Below are the code and all the weights of a small trained network. Each question names an input and a target symbol and asks about switching units off, where a switched-off unit gives its printed mean instead of its output.

import numpy as np


def w(rows, s, z=0):
    codes = np.array(rows[::2]) - 128.0
    scale = np.full(codes.shape[1], s)
    scale[-1] = z or s
    return codes * scale


def f(y):
    return y / 2 * (1 + np.tanh(0.7978845608 * (y + 0.044715 * y**3)))


def softmax(a):
    e = np.exp(a - a.max(-1, keepdims=True))
    return e / e.sum(-1, keepdims=True)


def log_softmax(a):
    a = a - a.max(-1, keepdims=True)
    return a - np.log(np.exp(a).sum(-1, keepdims=True))


def net(x, mask):
    ids = ['ΔΘΦΨαβγζπ'.index(c) for c in x.split()]
    T = len(ids)
    res = E[ids] + P[:T]
    r = res
    for j in range(2):
        rows = slice(3 * j, 3 * j + 3)
        q, k, v = (r @ M[0][rows].T for M in (Q, K, V))
        z = softmax(np.where(np.tri(T) > 0, q @ k.T / 3**0.5, -1e9)) @ v
        o = O[0][rows]
        res = res + np.where(mask[j], z, o[:, -1]) @ o[:, :-1]
    y = f(res @ A[0][:, :-1].T + A[0][:, -1])
    res = res + np.where(mask[2:6], y, B[0][:, -1]) @ B[0][:, :-1]
    return log_softmax(res[-1] @ U[:, :-1].T + U[:, -1])


Q, K, V, O, A, B = {}, {}, {}, {}, {}, {}
E = w([
[135,5,59,73],'Δ',
[136,182,169,151],'Θ',
[166,117,166,149],'Φ',
[118,139,233,76],'Ψ',
[164,36,144,149],'α',
[61,84,140,121],'β',
[15,193,119,140],'γ',
[160,127,24,49],'ζ',
[193,194,29,177],'π',
],0.014)
P = w([
[176,64,153,125],'0',
[149,74,104,243],'1',
[93,62,88,2],'2',
[158,136,108,195],'3',
[58,94,75,24],'4',
[174,181,93,167],'5',
[64,58,99,29],'6',
[178,169,104,175],'7',
],0.0083)
Q[0] = w([
[31,48,49,110],'h1',
[173,92,1,46],'h1',
[190,56,163,211],'h1',
[111,138,118,206],'h2',
[142,80,139,193],'h2',
[74,34,97,41],'h2',
],0.0098)
K[0] = w([
[101,141,51,94],'h1',
[226,126,8,98],'h1',
[105,49,153,138],'h1',
[118,119,191,108],'h2',
[82,126,168,141],'h2',
[106,212,100,93],'h2',
],0.014)
V[0] = w([
[154,113,10,105],'h1',
[135,209,121,185],'h1',
[69,144,153,133],'h1',
[157,182,143,149],'h2',
[183,83,120,166],'h2',
[216,143,103,62],'h2',
],0.012)
O[0] = w([
[138,64,2,88,252],'h1',
[88,235,109,132,83],'h1',
[61,105,169,149,133],'h1',
[75,180,60,102,64],'h2',
[150,242,159,94,91],'h2',
[203,192,132,25,128],'h2',
],0.009,0.0045)
A[0] = w([
[161,134,46,201,183],'n1',
[183,138,122,194,75],'n2',
[193,210,47,255,201],'n3',
[109,73,61,92,2],'n4',
],0.0099,0.007)
B[0] = w([
[106,175,126,2,218],'n1',
[237,76,74,176,128],'n2',
[231,163,15,227,199],'n3',
[129,192,240,160,246],'n4',
],0.0092,0.011)
U = w([
[123,112,98,31,129],'Δ',
[221,176,156,195,40],'Θ',
[232,109,138,185,186],'Φ',
[157,198,246,139,45],'Ψ',
[219,23,69,164,67],'α',
[53,58,94,119,253],'β',
[98,254,109,192,121],'γ',
[108,206,57,62,70],'ζ',
[181,70,42,162,164],'π',
],0.0097,0.0053)

Each question gives the input, a string of symbols that net reads in full, and the target symbol t.
The units are the heads (3 rows each of Q, K, V and O) and the neurons (one row each of A and B). Each row of codes is followed by its name. A weight is (code - 128) times the scale printed after its matrix; where a second scale follows, it is the last column's (O, A, B and U).
mask holds one flag per unit, heads first, then neurons. A switched-off unit (its flag False) gives its mean, the last column of its rows in O or B, instead of its output. The means were averaged over made-up inputs and are rounded, as every weight is.
A unit's drop is (log p(t) with every unit on - log p(t) with that unit switched off) / (log p(t) with every unit on - log p(t) with every unit switched off).
The circuit of an input: a set's keep is (log p(t) with only the set's units on - log p(t) with every unit switched off) / (log p(t) with every unit on - log p(t) with every unit switched off). Starting from all 6 units, units are removed one at a time, each time the one whose removal leaves the highest keep (on an exact tie, the one counted first), for as long as the keep stays at least 0.8.
units of the circuit, in order: the units of the circuit, biggest drop first
k most important neurons: the k neurons with the biggest drops, biggest first
drop of u: that unit's drop, to one decimal
input γ Δ Θ, target β: units of the circuit, in order	n4, n3, n1
input ζ α β π β, target ζ: units of the circuit, in order	h2
input γ Δ ζ γ Φ, target Δ: 2 most important neurons	n3, n1
input Ψ γ Θ, target β: 2 most important neurons	n4, n3
input Φ Ψ γ γ Δ Ψ γ α, target α: units of the circuit, in order	n4, h1
input Ψ γ Δ, target β: 3 most important neurons	n3, n1, n4
input ζ α Θ, target Δ: 2 most important neurons	n3, n4
input Ψ Δ γ π γ Δ α, target β: units of the circuit, in order	h2, n3
input π γ γ Δ γ β, target β: units of the circuit, in order	n3, h2
input ζ Ψ ζ Θ γ, target Δ: units of the circuit, in order	h1, h2
input γ γ β γ γ π Δ, target ζ: 2 most important neurons	n4, n1
input γ π γ Δ, target Δ: 3 most important neurons	n1, n3, n4
input γ π α π, target π: units of the circuit, in order	n3, h1
input γ π β, target ζ: units of the circuit, in order	h1
input α γ Ψ, target β: 2 most important neurons	n4, n3
input Δ Θ γ π Ψ π Δ, target ζ: units of the circuit, in order	h1, h2
input Δ γ Φ, target β: 2 most important neurons	n3, n2
input Δ Ψ Θ Φ Ψ γ α, target β: drop of h2	1.2
input γ π Ψ, target ζ: drop of n1	-0.1
input Ψ Δ Ψ γ γ, target β: units of the circuit, in order	h2
input π Ψ α, target ζ: drop of h2	0.5
